Here is a tiny trained network, its code and every weight. The questions are about switching its units off for an input and a class, where a switched-off unit gives its printed mean instead of its output.

import numpy as np


def w(rows, s, z=0):
    codes = np.array(rows[::2]) - 128.0
    scale = np.full(codes.shape[1], s)
    scale[-1] = z or s
    return codes * scale


def f(y):
    return np.maximum(y, 0)


def log_softmax(a):
    a = a - a.max(-1, keepdims=True)
    return a - np.log(np.exp(a).sum(-1, keepdims=True))


def net(x, mask):
    res = np.array(x, float).reshape(1, 2) / 4 @ E
    y = f(res @ A[0][:, :-1].T + A[0][:, -1])
    res = res + np.where(mask, y, B[0][:, -1]) @ B[0][:, :-1]
    return log_softmax(res[-1] @ U[:, :-1].T + U[:, -1])


A, B = {}, {}
E = w([
[111,124,183,148,181,62],'x0',
[61,232,113,245,123,137],'x1',
],0.012)
A[0] = w([
[138,82,62,124,11,213,220],'neuron 1',
[60,74,189,137,160,54,125],'neuron 2',
[114,63,194,158,123,40,145],'neuron 3',
[171,178,101,115,121,245,26],'neuron 4',
[225,154,59,133,105,189,112],'neuron 5',
[161,150,5,85,69,191,68],'neuron 6',
[91,138,221,110,142,62,248],'neuron 7',
[88,233,26,253,100,138,253],'neuron 8',
[193,2,146,68,98,118,8],'neuron 9',
[187,26,169,43,158,61,150],'neuron 10',
[222,63,86,37,99,124,92],'neuron 11',
],0.0085,0.004)
B[0] = w([
[211,41,165,154,208,1,192],'neuron 1',
[147,110,91,186,183,81,166],'neuron 2',
[163,99,133,157,225,97,165],'neuron 3',
[144,199,92,214,199,89,155],'neuron 4',
[146,95,156,151,189,49,162],'neuron 5',
[156,112,106,151,226,58,174],'neuron 6',
[120,59,172,165,225,87,180],'neuron 7',
[44,96,126,199,93,101,255],'neuron 8',
[28,199,29,166,83,131,183],'neuron 9',
[56,113,138,216,145,98,204],'neuron 10',
[12,123,88,236,112,151,190],'neuron 11',
],0.0084,0.016)
U = w([
[51,174,109,143,113,128,68],'0',
[180,114,162,112,218,65,144],'1',
[132,17,188,113,120,102,253],'2',
[124,179,141,5,75,167,3],'3',
[210,145,170,88,104,187,3],'4',
[182,154,159,53,75,170,3],'5',
],0.011,0.004)

Each question gives the input, the list of numbers given to net, and the class t.
The units are the neurons (one row each of A and B). Each row of codes is followed by its name. A weight is (code - 128) times the scale printed after its matrix; where a second scale follows, it is the last column's (A, B and U).
mask holds one flag per neuron, in row order. A switched-off neuron (its flag False) gives its mean, the last column of its row in B, instead of its output. The means were averaged over made-up inputs and are rounded, as every weight is.
A unit's drop is (log p(t) with every unit on - log p(t) with that unit switched off) / (log p(t) with every unit on - log p(t) with every unit switched off).
The circuit of an input: a set's keep is (log p(t) with only the set's units on - log p(t) with every unit switched off) / (log p(t) with every unit on - log p(t) with every unit switched off). Starting from all 11 units, units are removed one at a time, each time the one whose removal leaves the highest keep (on an exact tie, the one counted first), for as long as the keep stays at least 0.8.
units of the circuit, in order: the units of the circuit, biggest drop first
unit that matters most: the unit with the biggest drop
top k neurons: the k neurons with the biggest drops, biggest first
drop of u: that unit's drop, to one decimal
input [-6,-5], class 1: top 4 neurons -> [neuron 1; neuron 6; neuron 8; neuron 5]
input [-4,-2], class 1: unit that matters most -> neuron 8
input [8,-8], class 0: top 2 neurons -> [neuron 9; neuron 11]
input [3,3], class 2: top 2 neurons -> [neuron 9; neuron 11]
input [-6,-4], class 1: units of the circuit, in order -> [neuron 6; neuron 8]
input [-8,7], class 1: top 2 neurons -> [neuron 1; neuron 6]
input [4,-5], class 0: units of the circuit, in order -> [neuron 9; neuron 1]
input [-1,-4], class 0: units of the circuit, in order -> [neuron 9; neuron 11]
input [-1,1], class 2: units of the circuit, in order -> [neuron 9; neuron 4]
input [-4,-6], class 0: drop of neuron 5 -> 0.0
input [2,-5], class 0: drop of neuron 9 -> 0.2
input [-3,-7], class 0: drop of neuron 11 -> 0.1
input [-5,-5], class 0: drop of neuron 11 -> 1.3
